Below are the code and all the weights of a small trained network. Each question names an input and a target symbol and asks about switching units off, where a switched-off unit gives its printed mean instead of its output.

import numpy as np


def w(rows, s, z=0):
    codes = np.array(rows[::2]) - 128.0
    scale = np.full(codes.shape[1], s)
    scale[-1] = z or s
    return codes * scale


def f(y):
    return y / 2 * (1 + np.tanh(0.7978845608 * (y + 0.044715 * y**3)))


def softmax(a):
    e = np.exp(a - a.max(-1, keepdims=True))
    return e / e.sum(-1, keepdims=True)


def log_softmax(a):
    a = a - a.max(-1, keepdims=True)
    return a - np.log(np.exp(a).sum(-1, keepdims=True))


def net(x, mask):
    ids = ['αβγεζθλμξπφψ'.index(c) for c in x.split()]
    T = len(ids)
    res = E[ids] + P[:T]
    r = res
    for j in range(3):
        rows = slice(4 * j, 4 * j + 4)
        q, k, v = (r @ M[0][rows].T for M in (Q, K, V))
        z = softmax(np.where(np.tri(T) > 0, q @ k.T / 4**0.5, -1e9)) @ v
        o = O[0][rows]
        res = res + np.where(mask[j], z, o[:, -1]) @ o[:, :-1]
    y = f(res @ A[0][:, :-1].T + A[0][:, -1])
    res = res + np.where(mask[3:19], y, B[0][:, -1]) @ B[0][:, :-1]
    return log_softmax(res[-1] @ U[:, :-1].T + U[:, -1])


Q, K, V, O, A, B = {}, {}, {}, {}, {}, {}
E = w([
[143,164,10],'α',
[49,164,142],'β',
[90,159,196],'γ',
[227,112,45],'ε',
[110,138,59],'ζ',
[225,119,154],'θ',
[122,196,151],'λ',
[113,190,108],'μ',
[122,164,142],'ξ',
[68,124,167],'π',
[69,138,119],'φ',
[79,99,139],'ψ',
],0.013)
P = w([
[2,98,124],'0',
[127,181,121],'1',
[126,183,125],'2',
[128,187,129],'3',
[144,186,130],'4',
[142,189,130],'5',
[142,195,130],'6',
[141,199,128],'7',
[143,203,133],'8',
[142,209,133],'9',
],0.014)
Q[0] = w([
[188,51,79],'h0',
[87,192,175],'h0',
[82,151,229],'h0',
[128,130,126],'h0',
[3,130,148],'h1',
[254,131,61],'h1',
[24,133,155],'h1',
[64,146,91],'h1',
[74,148,26],'h2',
[87,137,80],'h2',
[168,106,181],'h2',
[189,111,184],'h2',
],0.015)
K[0] = w([
[179,173,182],'h0',
[74,76,80],'h0',
[102,72,140],'h0',
[127,131,123],'h0',
[58,51,125],'h1',
[194,250,99],'h1',
[60,55,132],'h1',
[79,118,97],'h1',
[23,72,120],'h2',
[109,107,129],'h2',
[180,156,128],'h2',
[165,153,127],'h2',
],0.018)
V[0] = w([
[118,33,102],'h0',
[125,44,111],'h0',
[110,166,131],'h0',
[149,135,146],'h0',
[225,140,111],'h1',
[112,80,232],'h1',
[135,65,69],'h1',
[106,143,10],'h1',
[123,104,131],'h2',
[134,175,128],'h2',
[122,84,129],'h2',
[124,118,135],'h2',
],0.014)
O[0] = w([
[191,13,190,151],'h0',
[192,35,199,139],'h0',
[100,122,105,152],'h0',
[133,170,141,94],'h0',
[203,205,113,7],'h1',
[83,128,254,131],'h1',
[245,8,126,126],'h1',
[141,13,9,175],'h1',
[126,108,165,130],'h2',
[127,157,57,129],'h2',
[128,114,162,128],'h2',
[124,118,138,131],'h2',
],0.0083,0.017)
A[0] = w([
[64,108,78,106],'n0',
[41,78,70,118],'n1',
[59,95,82,117],'n2',
[221,11,152,57],'n3',
[197,112,77,88],'n4',
[29,159,253,75],'n5',
[176,255,88,253],'n6',
[177,228,78,240],'n7',
[227,7,155,52],'n8',
[29,126,73,42],'n9',
[27,160,249,75],'n10',
[201,110,65,63],'n11',
[103,41,217,144],'n12',
[181,139,91,179],'n13',
[105,39,221,141],'n14',
[200,108,66,70],'n15',
],0.0067,0.0065)
B[0] = w([
[93,152,91,181],'n0',
[61,136,79,233],'n1',
[69,146,82,201],'n2',
[248,167,61,193],'n3',
[122,193,170,150],'n4',
[184,230,194,212],'n5',
[155,50,161,177],'n6',
[139,62,164,171],'n7',
[255,179,51,195],'n8',
[96,202,86,170],'n9',
[162,207,175,212],'n10',
[117,216,187,155],'n11',
[119,73,181,253],'n12',
[141,132,171,148],'n13',
[129,85,166,254],'n14',
[112,204,172,155],'n15',
],0.0083,0.015)
U = w([
[165,168,81,82],'α',
[64,116,140,32],'β',
[138,202,155,39],'γ',
[213,179,134,65],'ε',
[170,81,85,144],'ζ',
[147,156,149,255],'θ',
[109,210,86,78],'λ',
[78,99,52,131],'μ',
[86,145,130,181],'ξ',
[112,108,186,160],'π',
[81,2,124,165],'φ',
[196,63,164,111],'ψ',
],0.0088,0.0047)

Each question gives the input, a string of symbols that net reads in full, and the target symbol t.
The units are the heads (4 rows each of Q, K, V and O) and the neurons (one row each of A and B). Each row of codes is followed by its name. A weight is (code - 128) times the scale printed after its matrix; where a second scale follows, it is the last column's (O, A, B and U).
mask holds one flag per unit, heads first, then neurons. A switched-off unit (its flag False) gives its mean, the last column of its rows in O or B, instead of its output. The means were averaged over made-up inputs and are rounded, as every weight is.
A unit's drop is (log p(t) with every unit on - log p(t) with that unit switched off) / (log p(t) with every unit on - log p(t) with every unit switched off).
The circuit of an input: a set's keep is (log p(t) with only the set's units on - log p(t) with every unit switched off) / (log p(t) with every unit on - log p(t) with every unit switched off). Starting from the 12 units with the biggest drops (on a tie, the unit counted first), units are removed one at a time, each time the one whose removal leaves the highest keep (on an exact tie, the one counted first), for as long as the keep stays at least 0.8.
units of the circuit, in order: the units of the circuit, biggest drop first
most important unit: the unit with the biggest drop
top k neurons: the k neurons with the biggest drops, biggest first
heads that matter: for each layer, one digit per head in row order, 1 if its drop is at least 0.15 and else 0, layers parted by /
drop of u: that unit's drop, to one decimal
input ε φ ξ γ β φ π ψ φ π, target ε: units of the circuit, in order => h1, h0, n8, n3
input π φ ε λ λ, target φ: heads that matter => 000
input γ ξ γ θ φ ψ, target γ: units of the circuit, in order => h1, n5
input ζ φ γ π π θ φ φ, target ζ: units of the circuit, in order => h1, h0, n8
input ψ π μ, target ψ: most important unit => h0
input λ α φ π φ φ ε φ ψ ψ, target λ: heads that matter => 110
input γ ζ ε α ψ ξ ψ π, target γ: units of the circuit, in order => h1, n5
input β φ π θ ζ φ θ φ, target β: heads that matter => 010
input β φ φ π θ ψ, target β: heads that matter => 110
input ζ γ γ φ φ π π ψ, target ζ: top 2 neurons => n8, n3
input φ ζ ψ ξ γ ψ ζ β, target φ: heads that matter => 000
input ζ θ ξ φ φ π, target ζ: units of the circuit, in order => h1, n8, n3
input ξ λ π α ζ, target μ: units of the circuit, in order => h0, n5
input ψ ε φ φ π γ φ φ ψ, target ψ: heads that matter => 110
input α θ μ π, target α: heads that matter => 010
input φ φ ψ, target φ: heads that matter => 000
input ζ π ξ, target ζ: heads that matter => 110
input ε ψ φ φ φ ψ γ, target ε: heads that matter => 110
input β φ φ γ ψ ε, target ε: top 2 neurons => n11, n15
input ψ φ ζ ψ γ ζ γ β ψ γ, target ψ: drop of h1 => 0.3
input φ β φ θ ψ ε, target ε: drop of n4 => 0.2
input φ φ ζ μ ψ φ φ φ θ, target ψ: drop of n14 => -0.1
